Here is a tiny trained network, its code and every weight. The questions are about switching its units off for an input and a target symbol, where a switched-off unit gives its printed mean instead of its output.

import numpy as np


def w(rows, s, z=0):
    codes = np.array(rows[::2]) - 128.0
    scale = np.full(codes.shape[1], s)
    scale[-1] = z or s
    return codes * scale


def f(y):
    return y / 2 * (1 + np.tanh(0.7978845608 * (y + 0.044715 * y**3)))


def softmax(a):
    e = np.exp(a - a.max(-1, keepdims=True))
    return e / e.sum(-1, keepdims=True)


def log_softmax(a):
    a = a - a.max(-1, keepdims=True)
    return a - np.log(np.exp(a).sum(-1, keepdims=True))


def net(x, mask):
    ids = ['βγεζθλμστω'.index(c) for c in x.split()]
    T = len(ids)
    res = E[ids] + P[:T]
    q, k, v = (res @ M[0].T for M in (Q, K, V))
    z = softmax(np.where(np.tri(T) > 0, q @ k.T / 3**0.5, -1e9)) @ v
    res = res + np.where(mask[0], z, O[0][:, -1]) @ O[0][:, :-1]
    y = f(res @ A[0][:, :-1].T + A[0][:, -1])
    res = res + np.where(mask[1:13], y, B[0][:, -1]) @ B[0][:, :-1]
    return log_softmax(res[-1] @ U[:, :-1].T + U[:, -1])


Q, K, V, O, A, B = {}, {}, {}, {}, {}, {}
E = w([
[46,163,145,195,58],'β',
[233,126,145,36,240],'γ',
[57,166,208,156,138],'ε',
[77,255,129,114,123],'ζ',
[246,84,158,93,76],'θ',
[78,81,111,164,97],'λ',
[92,133,104,105,146],'μ',
[93,30,192,188,62],'σ',
[33,167,86,115,217],'τ',
[79,57,130,129,162],'ω',
],0.0096)
P = w([
[122,122,130,78,100],'0',
[119,186,113,121,129],'1',
[143,116,255,189,194],'2',
[98,130,136,43,94],'3',
[127,192,99,111,135],'4',
[109,35,92,231,163],'5',
[82,132,143,11,83],'6',
],0.017)
Q[0] = w([
[81,106,247,76,118],'h1',
[92,210,160,72,101],'h1',
[114,174,81,173,143],'h1',
],0.013)
K[0] = w([
[69,100,143,9,68],'h1',
[107,141,63,97,111],'h1',
[130,172,113,166,139],'h1',
],0.015)
V[0] = w([
[146,255,138,79,224],'h1',
[91,65,27,91,221],'h1',
[45,204,88,172,46],'h1',
],0.0098)
O[0] = w([
[193,251,152,158,241,203],'h1',
[107,51,40,130,232,4],'h1',
[132,174,70,185,56,172],'h1',
],0.012,0.0033)
A[0] = w([
[11,184,139,123,161,113],'n1',
[161,156,67,238,186,86],'n2',
[82,108,216,113,99,117],'n3',
[190,186,161,183,128,219],'n4',
[123,104,178,162,217,253],'n5',
[174,158,63,19,47,172],'n6',
[127,178,144,255,139,150],'n7',
[58,173,119,132,23,169],'n8',
[133,205,17,146,96,106],'n9',
[111,197,167,144,81,175],'n10',
[100,101,64,45,59,156],'n11',
[222,167,166,98,193,115],'n12',
],0.0096,0.0057)
B[0] = w([
[164,87,71,112,157,186],'n1',
[69,73,174,104,124,176],'n2',
[144,177,101,102,84,204],'n3',
[101,66,138,111,191,240],'n4',
[152,176,61,150,85,211],'n5',
[128,101,152,250,173,200],'n6',
[166,145,183,126,152,225],'n7',
[151,37,122,108,126,246],'n8',
[163,185,94,177,64,195],'n9',
[148,113,131,74,122,245],'n10',
[116,217,192,118,155,189],'n11',
[71,131,140,136,79,194],'n12',
],0.011,0.013)
U = w([
[122,103,90,183,55,165],'β',
[224,100,106,219,180,127],'γ',
[133,238,105,41,45,108],'ε',
[37,2,155,232,182,80],'ζ',
[57,95,142,80,56,38],'θ',
[88,154,113,194,171,248],'λ',
[183,206,207,119,124,43],'μ',
[10,104,175,45,197,104],'σ',
[150,142,21,148,95,254],'τ',
[166,58,92,8,147,174],'ω',
],0.0085,0.004)

Each question gives the input, a string of symbols that net reads in full, and the target symbol t.
The units are the heads (3 rows each of Q, K, V and O) and the neurons (one row each of A and B). Each row of codes is followed by its name. A weight is (code - 128) times the scale printed after its matrix; where a second scale follows, it is the last column's (O, A, B and U).
mask holds one flag per unit, heads first, then neurons. A switched-off unit (its flag False) gives its mean, the last column of its rows in O or B, instead of its output. The means were averaged over made-up inputs and are rounded, as every weight is.
A unit's drop is (log p(t) with every unit on - log p(t) with that unit switched off) / (log p(t) with every unit on - log p(t) with every unit switched off).
The circuit of an input: a set's keep is (log p(t) with only the set's units on - log p(t) with every unit switched off) / (log p(t) with every unit on - log p(t) with every unit switched off). Starting from the 12 units with the biggest drops (on a tie, the unit counted first), units are removed one at a time, each time the one whose removal leaves the highest keep (on an exact tie, the one counted first), for as long as the keep stays at least 0.8.
circuit, biggest first: the units of the circuit, biggest drop first
unit that matters most: the unit with the biggest drop
k most important neurons: the k neurons with the biggest drops, biggest first
drop when u is switched off: that unit's drop, to one decimal
input θ β θ σ ω ε, target ε: circuit, biggest first -> (h1, n3, n5)
input ε μ ζ ε μ ε, target σ: unit that matters most -> n4
input ω τ ω ε λ, target λ: circuit, biggest first -> (h1, n8)
input θ θ β, target ε: circuit, biggest first -> (h1, n3, n6)
input ω ε β ε ζ, target μ: 2 most important neurons -> (n9, n7)
input β ω θ λ, target ζ: 3 most important neurons -> (n6, n8, n5)
input τ ε μ ω, target σ: circuit, biggest first -> (h1, n11)
input β β ε θ ω ε ω, target σ: 2 most important neurons -> (n11, n9)
input ε ω β γ θ θ θ, target μ: circuit, biggest first -> (n6, n11, n4)
input β γ γ ε ω ω, target λ: circuit, biggest first -> (n5, h1, n12)
input β γ ε γ θ τ ε, target ω: circuit, biggest first -> (n8, n1, n12)
input ζ θ γ ω θ λ θ, target μ: circuit, biggest first -> (n11, n6, n4)
input γ ε ε, target λ: 4 most important neurons -> (n5, n12, n10, n8)
input λ ζ γ σ λ θ, target λ: unit that matters most -> n5
input γ ε μ τ ε, target λ: 4 most important neurons -> (n9, n8, n5, n2)
input ζ μ λ γ, target ε: 4 most important neurons -> (n5, n12, n6, n8)
input β μ μ, target ω: 2 most important neurons -> (n6, n8)
input ζ σ β τ γ, target σ: 2 most important neurons -> (n4, n2)
input θ ε ζ τ θ λ, target σ: 2 most important neurons -> (n4, n2)
input β σ θ ε ε, target γ: most important neuron -> (n9)
input θ ε σ ε γ, target σ: drop when n2 is switched off -> 0.3
